Each row is shifted at random along 8 fixed directions that mean nothing.
Known rows, with every way that one mark hangs from another:
sisir[rokufi[bipured[vagemaf[sabu]]]]: [  96 -103  119  -59  -19   74 -143  -71  -31  -58  104  135  227   20
   14  -58  -28  108   40  -79   40 -154  146   99   16   26  -86   21
 -186  -46 -252  173   11  -35  -49 -117 -241    1 -123   98  197   77
   37 -121  -36  156  -62   97   91  248  101 -321  -66]
foferu[sofad[kelom[kodu] rokufi[rabe]] vagemaf[bipured]]: [ -88   17 -231 -312  -20  261 -123  -25  -28  106  -58  248  172  263
  -39  -77 -189   -2  151 -160  158 -399  -66  205   -6  -31    8  184
  -18 -179   59  394  -38  -24 -254 -108 -539  -57  -13 -166  214 -274
   88 -144  -21  325   50   74    6   70 -102 -175 -225]
fusin[kelom[bipured kodu[pimug] sabu] soko]: [-172  190 -144 -145  312   53 -124   12  205   42   84  -18  -48 -196
  120   26   51 -232   11  143  186 -281  243 -275  288  138   48   83
  -83  176  303 -109 -272  273  240   35   49  -29  240   74  -88   31
 -215    6 -402 -251   30   77  -57  159  101 -298  177]
sisir[rokufi[bipured foferu[sofad vagemaf[sabu[fusin]]] rabe]]: [-174   85  -57 -195 -219 -200  -88  134  290  103  -43  212   77  100
 -141  105 -122 -194 -191  -80  159  -27  238 -172  322   73  174   -8
  -70  240  195  196   91    2 -213 -216 -270 -211  279 -242  -68  478
  210 -468   20  -75 -313  303  262  145   87 -221 -227]
fusin[soko[foferu[vagemaf] kodu[pimug[nutigin sabu]]]]: [-277   26 -227  -14  -65   29 -117   73 -192 -123  -50   10  -11    1
 -264   95  -50  -45 -118   91  149 -169   93   75  164   38   45 -203
   61    0  196  107 -188 -101   30  -46  178   69    5  -64   65   85
   13  282 -206  -41 -155  146 -136  185  119 -122  -80]
nutigin[foferu[vagemaf[sabu]]]: [-145 -143   76   96    0   88 -120  -48 -210  -17 -103   84    8 -134
 -215   35   66  159  -52   49   -2 -198  -13  212  -85   94 -140   13
  -32 -186   -9  240   34  -74   -5  165  170    6  -94   59   33   48
  -81  229 -227  205  -79   99  -36  213   73  -85 -161]
fusin[kelom[sabu[sofad[rabe rokufi] vagemaf[bipured]]] soko]: [  22  -68   63 -300  316  327 -202 -118  119  173   14  106  136 -392
  296 -175  135  -64   34 -115   42 -241   38   59  -67 -191   -2  363
 -275  -25   20   50 -145    9 -153 -147 -207  -67  126  -66 -140 -272
   65  248 -125   86  143  -47  -73   43 -104 -115   43]
sabu[kelom[kodu[pimug]] sofad[rokufi]]: [-213 -157  -79 -178  175  129 -259  265  467  -62  -49   23  -43 -243
   98 -179   94 -174 -246   73  -24   83  341 -108   37  -75  -65   29
 -391  286  132  211 -216   20  -74  -47   12 -162  252  134  -63   21
  -29 -115  -54  -85   78  290  -34  336  203 -294  -83]
fusin[kelom[bipured[nutigin vagemaf] kodu sabu[sofad[rokufi]]]]: [-303 -344 -117 -122   81  289  -63   96 -238   48   92  -22 -126 -480
 -101  172   18 -122 -171  269  -95 -107  236  109   -3   -1  -62    6
  238   18  215  -46 -222  208   27  259  434    2  268  194 -202  138
 -249  345 -468 -168    6  -57 -255   48   59 -287  121]
kodu[pimug[kelom sabu]]: [   0  -57   64    0  113   16 -170    3  151 -278  -83  -75    0  -90
  -53  -50  182   29 -153  138  229  246  169 -145  -22    8  102   34
  -69  342  153   26 -125  172  104 -196  -11  -48  265   22  105  159
   41   13  -29  -53 -108  198  -74   85   -4 -127  -85]
bipured[nutigin vagemaf[sabu[fusin[soko[kodu]] kelom]]]: [-165 -118  249 -165  186   53 -170  274  429 -133  114 -126 -280 -412
   12 -300  493 -108   17  302   33  517  507  -87 -540 -122    8  236
 -241  348  174 -186   30  413    9 -145  122  -73  705  157 -283  258
   27  138   20 -472 -220  168  -54   11  266  153    6]
sisir[rokufi[foferu[sofad[rabe] vagemaf[sabu[kelom[bipured]]]]]]: [ 249  -30  279  -43  -72   18   -6   18 -166  -84  187  260  131 -222
   62 -200  153   80  122  -32  206    1  250  371 -299   33   35   59
   67 -121  219  -13   97  196  -28 -137 -173   26  161  113  194  218
  -83  119   92   14 -239  -44    0  193  291 -345 -148]
foferu[sofad[kelom rabe rokufi[bipured]] vagemaf]: [-109    0  -23 -202  167   54 -260  230  294  245   33  110 -104  -96
  -87 -249  277  -28   -2    4  160   86  121  293 -407 -267   74  359
 -276   36  343  235  120  306 -249  -89 -124  -87  505 -145   51 -100
   71 -143   21   79   -1  253   36   34 -118  212 -437]
foferu[sofad vagemaf[bipured sabu[fusin[kelom[kodu] soko]]]]: [ -74  149   24   57   94 -177 -143   39  266  -91  121  -37  -44  155
 -148 -233  150  399  -13  100  254  -97  250  246 -137  -73 -132  -39
 -175 -164   76  287   43   17 -155  -48 -125   10  148  -77  192 -291
  -96   48 -363  243  -71  268   78  326  -90  260 -408]
sabu[fusin[soko] kelom[kodu[pimug]] vagemaf[bipured]]: [  77 -118   40 -169   12  222  -66   51  460  -89  -15   85  217 -295
   31 -228 -196   28 -319  -43  153  -30  380  -35  -47 -289 -136  -66
 -287   70  -11  325 -156 -191 -240 -472 -157  -73  146   45  -17 -321
  152   63  -77   31   37  164 -122  367   55   25 -236]
fusin[soko[foferu[sofad]]]: [-127  112 -241 -261  -51  111  -74   76 -200  174  -69   16   22  -67
  -26  175 -100 -223   -3  -18   33 -247   47  146   29  -49   80    4
   15  -44  121  113 -101  -19  -72 -144 -153  -58   43 -167 -118 -161
  165   68  -28  -34   -5  -53    2  -12  -13   -1 -106]
kelom[bipured[nutigin[foferu[vagemaf]]] kodu[pimug] sabu]: [   7 -151   58 -477  139  620  -48 -160 -348    7   93  164   35 -637
  160 -104  -95   72 -323  160  -84   23  178  247 -238 -328   35  283
  -48 -188  115   -9 -223  243 -185   37 -136  -88  637   14 -210 -390
   73  370 -188   88   52 -188 -136 -256 -242  -14  -64]
kelom[sabu[sofad[rokufi]]]: [-164   25 -196 -460   83  274   37   70   33  -23  -85  -95 -269 -236
   63  130   50 -237 -253  146   -3  117  149  -40 -167 -130  163  159
  -56  340  232 -102  -96  300 -222  -46 -177 -261  482  -60 -256    3
   78   11   29 -144  -40  105   27 -298 -283   83  -72]
sabu[kelom[kodu] sofad vagemaf[bipured]]: [-168 -216   95 -192   78  289  -61   80  606 -179  -11  -89 -191 -242
  137 -229  281  -20 -282   55   40   78  368 -121 -164  -94  -26   61
 -209  390  199  -57 -151  166 -194 -284    2 -106  288  191 -139  125
   79  197  -39 -158   28  227  -49  102   86 -105   13]
foferu[sofad[rabe[sisir]] vagemaf]: [-120  -10   83   -8   -2   27 -101  142  -79  345  -54  221    4 -268
    8  -94  187  -70  142    0  137    0  129  261 -205   29   32  158
  -40 -107  254  135   30   80   14   79  -37  -63  142 -128 -119  128
  -37  -40   22   29  -82   12   68  180  254 -252 -255]
nutigin[foferu[sofad[kelom rabe]]]: [  -5  -74  351 -105  156  216 -123  -21  163  -59  -92  149 -129 -482
  141 -195  419  -75  -67   29  211  210   98   79 -465    8  212  330
   54  240  398 -254  118  313 -125  -51   28   18  490 -176 -199  412
  151  516  187  -59 -206    3    8 -150  -97 -170  -45]
foferu[sofad[rabe[sisir] rokufi[bipured]]]: [-241  -86 -258 -317    0  323  -81  -91 -237  134  -97  160  -80  153
  107  209  -30 -137  132 -210   -5 -411 -280  -40   49  156  132  240
   44  102  102   39 -102   14 -197   49 -331  -52 -135 -123  -51  177
   89   77   27  124   53  -26    7 -161  -77 -381  159]
kodu[kelom[sabu[sofad vagemaf]] pimug[nutigin]]: [-211 -265 -210   72 -111  114  -40  -30 -158 -455  115 -248 -355  -49
 -407  172  -13  101 -252  121   93   76   68  190  -92  -54    8  -65
  302  258  346  -30 -235  165   -4  -79  441    1  276  201  263    0
 -151  406 -389 -195   -5  190 -496   69  -81  161   -8]
sofad[kelom[bipured kodu sabu] rabe[sisir] rokufi[foferu]]: [ 169 -199   11 -438  169  514 -180 -152 -232   44   70  544  333 -315
  196  -58 -124  -67  -54 -199   53 -421 -265   74  -45 -226  137  400
 -182  -77  122  219 -102   58 -391  -26 -481  -22  233  -71  -24 -125
    0  218   45  334  -11   35 -161 -114 -162 -413  -92]
rabe[sisir[rokufi[foferu[sofad[kelom[bipured[vagemaf]]]]]]]: [  17  -28  121  -73  -15   65 -117 -179  148 -223   59  169  100 -112
   21   62   77   42 -191 -134  182 -153  -58 -172  144   48  209   85
   48  231  -31  -76    2  -38 -207 -146 -244  135  -16 -212   44  463
  308  191  -13  108 -192  167   66    3 -151 -395  -58]
rabe[sisir[rokufi[bipured[nutigin]]]]: [  72  129  -67  -91  -24   27  -60 -256   63 -321  149  -73 -111  362
   19  168  111  171   34 -232  154 -246 -115 -191   -6   25  169   71
  -86  247 -114 -116   11  115 -124 -310 -310  108 -102   27  260  277
  186   65   -9   -1  -79  194   69  -52 -155  -98   14]
nutigin[foferu[sofad[kelom rabe rokufi] vagemaf]]: [-178  144 -236 -218   34  166  -66  -95  110 -255 -131   84 -215  407
 -176   18  103  -61  166 -157  194 -362 -180  -21 -186  149  144  233
  100  121  243   73   96  219 -147  -75 -295  -14   -7  -56  325  167
  103   79   24   94  -43  224  -74  -94 -152  -15  -42]
sabu[fusin[soko] sofad[kelom[kodu] rokufi]]: [-132 -238 -196 -294  105  332 -224  161   73   78  -32   41   60 -296
   93   19 -126  -72 -256 -108 -149 -188  108  192 -134 -317 -134  108
 -326   -4    6  340 -152 -203 -349 -149   -1  -85   46    4 -137 -367
  101  262  -52  127  201   35 -162  186 -125   28 -151]
sabu[fusin[kelom[kodu[pimug]]] vagemaf[bipured]]: [  27   94   38 -118   10  118    9  -74  610 -445  -32   32   -2   97
   14 -109  -18   -5 -179 -108  335  -24  237 -324   -7  -41   30   26
 -121  407   35   -2  -53   20 -194 -477 -321  -45  136  -15  137  160
  182  106  -51  -91 -113  257  -67  136 -128  -66  -12]
sofad[rokufi[bipured[nutigin] foferu[vagemaf[sabu[fusin kelom]]]]]: [  27 -151  -38 -163 -171  130  -13 -107 -247 -334   66  217   31  179
 -130   84  -56   68  117 -161   99 -332 -129  144 -133  132  -52  107
  142  -24  104  107    9   71 -141 -129 -265   63  -82  178  228  202
  -83  197   -9   21 -104  -48 -208   24  197 -322   95]
soko[foferu kodu[kelom pimug sabu]]: [-174 -235 -141   18  -30  243 -324  161 -226 -168   99    6  -65 -161
 -202  -62   81  242 -121  -22   13  -10   64  388  -49 -186 -108  -86
 -256   13   43  223 -127 -124   -6  -83  287   50  104   63  217 -227
  -64  498 -299  200   27  310 -209  333  112   34 -139]
vagemaf[bipured sabu[fusin kelom sofad[rabe[sisir]]]]: [-217 -132 -206 -169  -98  -89    2  318  204  188  -10 -198 -244  -10
 -264   24   18   19 -245  246   39  112  271   19 -140 -135  -48 -183
 -135  193  269  277  -87   70 -208 -150  172 -281  356  157 -249 -165
 -138 -234 -265  -55 -142  306   69  140   97  416 -349]
sisir[rokufi[bipured foferu[vagemaf[sabu[sofad[kelom]]]] rabe]]: [-112 -156  -35 -396  -63  373 -151  -45 -192  333  -25  296  159  -15
  288   63   -8 -229  222 -334 -152 -365 -100   44  113  124   20  393
 -230   -4   43  128  -30   32  -89 -221 -400 -186  -35   53 -115  182
  155 -217  188   29   23 -116  126  -32  354 -501  212]
sabu[fusin sofad vagemaf[bipured]]: [ -58 -124 -176 -257 -129  257   65   53  274 -246   87 -320 -395  106
  -81   57  123  206 -317  -91  -29    9  194  205 -485 -363  -89   65
 -160  264  116   19  -38  146 -412 -501  -24 -125  189  224   58 -290
  222  302  -95  -66  114  161 -101 -115 -300  674 -184]
sisir[rokufi[bipured[vagemaf] foferu]]: [ -33 -248  249  -45  -79  125 -124  -29  -76  -49   85  175   91 -311
   12   52  114  -38 -162  -25   22  -15  128   62    1  103   38  107
   33  153   69  -98   28   87  -97  -80   45   68  120   11  -78  541
  150  203  -13  -55 -218  -12   49   35  111 -456   67]
pimug[kelom sabu[sofad]]: [ -91   19  -61 -129   93  -72 -175  229  383  -50 -288 -125  -21  103
  127 -103  408 -185  135  146  122  196  388 -278   21   97  104  -14
 -225  376  165  196  -23  285  327 -237 -125 -272  118  266    8  284
  -95 -466  142 -166  -35  324   85  199  436 -235  -84]
sisir[rokufi[bipured[nutigin vagemaf] foferu[sofad] rabe]]: [-109 -145  -20 -172 -156  116 -137 -166  -95 -164  170  105  -27  224
  -56  189   -4   74    0 -247  -43 -278  -39   -1   64   43   86  185
   63  125    1  -29   30   68 -273 -203 -220   34   49  -46  146  388
  244  116  -65   -1 -135   85   20  -82  -80 -168  115]
kodu[kelom[bipured] sabu[sofad[rokufi] vagemaf]]: [-110 -339  -96 -339  -53  412 -102   42  104 -105    3  -84 -268 -427
 -123  -67  153   -7 -294   36   10   81  132  247 -204 -222  113  166
   36  311  259  -15  -89  198 -189 -124   71 -129  347   78  -66  -45
   13  302 -146  -54  100  147 -257  -88 -183   38   -2]
kodu[kelom[bipured] pimug sabu]: [  85   51 -220 -143 -158  -53 -106   90  170 -194   79  -56  -88  -41
 -406  -22 -194  -25 -192  108  314  111  243  132   58 -156  135  -87
   51  267  263  203 -122  185   81 -269  -81 -165  416    5  295 -283
  -54 -260 -223  -69   -2  269 -194  207  -86  153 -270]
rokufi[bipured foferu[sofad vagemaf[sabu]] rabe]: [-183 -174 -139 -183 -388  -83  -90  119 -177  454   76  137    2  -64
 -317  386 -200   36 -289  -48   -1 -132   56  380   83 -200   70   93
   49  -84  348  347   73   57 -379 -236    4 -212  503 -275 -206 -114
  199 -195 -144   61 -124   12  122  -22 -103  305 -464]
vagemaf[bipured[nutigin[foferu]] sabu[kelom sofad[rokufi]]]: [-302 -308 -310 -601  -68  587   80 -116 -372  -66  -82 -168 -332  107
  -40  114  -19  -36   -1   65 -183 -230 -212   75 -275   51   60  194
  230   72  127  -33 -184  155 -315  -99 -181 -161  158  176 -192 -170
   84  291  -81    9   13 -180 -155 -464 -112  108  268]
kodu[sabu[fusin kelom[bipured[nutigin[foferu]]] vagemaf]]: [ -14 -236 -130 -368  -41  599    6 -251  -36 -252 -110   -6  -44 -245
  -55    6 -147  128 -285 -170  -86 -191  -28   64 -177 -308   11   92
  -24   71 -138  151  -51 -139 -388 -306 -202  -91    4  -25   -8 -180
  225  408  -49  203  130   75 -266 -118 -359  123   19]
soko[foferu[vagemaf] kodu[kelom[bipured]]]: [  85 -134   -7   79 -203  177 -111   49 -276 -346  181  109   52  -17
 -259  -28   63  383   -7 -120  237 -172   98  544 -258 -178  -87 -191
   91 -181   63  122   17  -21  -62 -217  125  229  -45   72  465 -116
  -50  635 -236  273  -93  186 -242  275   64    2 -268]
pimug[nutigin[foferu[sofad]] sabu[fusin kelom[kodu] vagemaf]]: [   5   39 -186 -339  -50  338  -25 -181  270 -399 -364  -14  105  195
   57 -135  -23   13 -140  -76  101   32  259 -141 -122 -267  188  -68
 -123   71  -82  401   23  -67 -224 -513 -442 -243  136   67  216  -27
  298  -91  304  115  -25  269 -171   33  -54   59 -200]
kodu[kelom pimug sabu[sofad[rabe rokufi[bipured[nutigin]]]]]: [-248 -290 -362 -219  -87  283 -207   31 -227 -117   51  -14 -278   93
 -224   31  -43  -65  151 -100  -50 -204 -135  201  -14   87  -26  190
   10  199  263  147 -245   93   84  -16   59 -146   48  258  212 -178
 -236   53 -206  -90  213   77 -379  132  249 -177  250]

Rows:
[ -54   45 -492 -588  -48  448   80 -293 -252 -501  192 -118 -281  548
  -80  202 -115  135  126 -164 -148 -621 -168   61 -181 -114  -16  241
  131   -6  -91   -9 -165  330 -236 -157 -581  -70  -75  331  424 -382
   67  100 -248   88  237   44 -253 -407 -314  296  210] | kelom[bipured[nutigin vagemaf] sabu[sofad[rokufi[foferu]]]]
[ -85 -279  128  143  102  257  -99 -184 -127 -316   17  340  152 -118
 -118   11  -80  -30   25  -38  188 -303 -143 -131   71  199   -2   24
  138  169  174    5 -189  -67 -113  113   62  119  -72    2   99  346
 -254  472  -75   92 -134   75 -358  197   36 -684  204] | sofad[kelom[kodu[pimug[sabu[vagemaf]]]] rabe]
[  85  -85   88  -88 -122   14 -174  -24  -70   62  132  190  175  -45
 -101    4  -49  173 -176 -143   55 -120  112  319  -38 -206   26   67
 -144 -134   -8  267  107  -41 -304 -221 -158  -16  139 -124  185   20
  221  -35  -44  243 -107  114   92  152 -130  -22 -359] | sisir[rokufi[bipured foferu[sofad[rabe] vagemaf]]]
[ 170 -180  356  -65  142  170 -183 -127 -134   -1   19  509  423 -456
  295 -335   74   66  182 -142  161 -174   19  166  -50   54  -36  229
   24 -206    0  121  -69 -112  -25  204 -369   93  -64  -91  -26  173
 -148  305   32  289  -51  -64  -62  247  254 -790   12] | foferu[sofad[kelom[bipured[nutigin] sabu] rokufi[rabe[sisir]]]]
[ -85 -215 -327 -279  -67  329 -105   95 -312   -5 -189  -24  115  -92
  -68  220 -155 -102 -229  102  -58   15  179   94   44 -299  152  -60
   48  -25  109  402 -154   66 -120 -210   21 -212  296   49   18 -150
    6  -22  -80   48  -26  153 -219   15 -126   37 -360] | pimug[kelom[kodu sabu[sofad[rabe[sisir] rokufi]]] nutigin]
[ -66    5    7 -120    2  250   69 -255 -367 -286  183  -89 -302  292
  -22  -82  265  406  328  -20  128 -259 -131  388 -489  152  -57  205
  251 -171  149 -166   -3  278 -122  -17 -247  125    1  108  232 -129
 -111  515 -167  123  -29 -162 -126 -205  -69   85  110] | foferu[sofad vagemaf[bipured[nutigin] sabu]]
[ -67  -95 -165 -152 -339  -71   58   35 -345  123   52  198   66   36
 -366  149 -258  107  -43   59  203 -114   35  474  -90  -32   58  -69
  328 -261  180  321   33  -23 -263    7 -200  -60  173 -209   90 -161
  -39  -91  -81  142 -156  -52  -33  117  -12  -52 -425] | foferu[sofad[rokufi[bipured[nutigin] rabe[sisir]]] vagemaf[sabu]]
[   1 -158 -159 -135   27   78 -152   96   -7   -8   64  164    7  146
 -280   86  -66 -124   14  -71  166 -233 -134   69 -181 -115   74  148
  -42  173  266  209    1  201 -252 -101  -57  -18  194   43  183   68
 -132  -36  -25   50  -71  224 -179   26 -149  -28 -184] | sofad[kelom rabe rokufi[bipured]]
[ -74 -192   69  -84   85  209 -119   33   76  -75  -43  -28  -61 -346
  100 -117  168  -20 -143   51   39  203  190   83 -196  -77  -55  139
 -193  200  134   24 -180   46   23 -165   69 -116  203  159  -77  -31
   38  152   26 -105   60  -15 -137  129  195 -144   53] | kodu[pimug[sabu[fusin[kelom] sofad vagemaf]]]
[-176 -136  -92 -336  -22  243   24  -18  -41  -58  -66  -16  -58   59
   99 -125  -14  -34  183   10  -51 -231   66 -101  -74  149 -121   27
    5   17   21  102 -202  -69  -57 -132 -250 -157  -77  229 -197  -97
 -111   71  -97  -37  -13  -89  -91   31  354 -175  255] | vagemaf[bipured[nutigin] sabu[fusin[soko] kelom sofad]]
[-190 -107 -326 -154 -215 -147   63  196  -93  -10   16  -49 -123  320
 -511  151 -240  -41 -121  275  153 -174   53   93   51   68    4 -254
  198   97  263  309 -128   65 -210   31  -10 -203  160  110   37 -160
 -260 -246 -289   44 -208  222  -45   98  -44  166 -283] | vagemaf[bipured sabu[sofad[kelom rabe rokufi]]]
[-157 -101 -253 -218   -4  353 -188  -78 -212 -111 -183  -77 -114  136
  -23  -23   87  -87  221  -75   41  -38  -50  124 -116   46   95  224
   11   58  171  199 -149  141  211 -224  -96 -143  104  203  263 -124
   64  -50   46  -34  133    7 -296   -5  260 -110  129] | kodu[kelom pimug[nutigin[foferu[sofad vagemaf]] sabu]]
[ -32 -202 -139 -147  -19  178 -169  -73 -208    5   49  203   54  237
  -23  117   19  -89  335 -278   34 -467 -287   11  -75  130   -5  288
   -2   36  130  146  -41  141   10  -80 -171   64 -147  239  162  195
 -153   46   17  -15   43   34 -155   58  299 -374  161] | sofad[kelom rokufi[bipured[nutigin[foferu]] rabe[sisir]]]
[ -85  -20 -166 -115  146  267  -48  -38 -303  -86  107   19 -191  131
   -2  -62  205  132  346  -63   77 -330 -110  445 -433   75 -114  267
   78 -182  231   64   13  301   -4   98 -122   88  -70  184  316 -175
 -239  283 -108  121  145  -14 -205   15   74  -80  -19] | foferu[sofad[kelom[sabu] rokufi] vagemaf]
[-280 -104 -153   23   55   68 -145   67  -36  -41   36  -97 -127 -120
 -127  192    6   -3  -91   55   57 -252  127  -22  177   68  -30 -134
  -15  149  138   12 -184  -56   23   42  301   49  -45   -3  -36   74
 -118  375 -333  -46  -12  157 -131  231  -21 -148   51] | fusin[soko[kodu[kelom[sabu[sofad]]]]]
[-309 -191   13 -178 -121   49  -44   92   36 -162  -64   30 -165 -169
 -357   11   59 -196  -52  314   31  179  195  -12 -206   98  103   83
  322  145  139   11   28  198  -81   74   55  -75  424  -59 -155  279
  114   72  -51 -240 -252   40 -137  -74   75  -48  -39] | bipured[nutigin[foferu[sofad[kelom]]] vagemaf[sabu]]
[-144  -70 -348 -235   -8  199 -117   71   52 -126 -250 -175   51  203
  -55   57  -41  -55  -89  -23  -70 -119  201 -115  113 -224   -9  -31
 -110   39  -17  448 -137  -10    4 -352  -91 -235  -12  196  136 -156
   57 -178 -177   30   82  316 -182  109   16  243 -228] | pimug[kelom[sabu[fusin[soko] sofad vagemaf[bipured]]] nutigin]
[-229   -9 -149 -382 -121  257   61  174 -222  344 -328  240 -105 -216
  111  119   54 -584  210   36   88  -66   30  -28 -116  338  248  212
  237  154  445  -53   -7  261  163   59 -161 -222  168    5 -308  435
   36 -137  300 -268 -151 -174   86 -132  429 -554  127] | nutigin[foferu[sofad[rabe[sisir] rokufi]]]
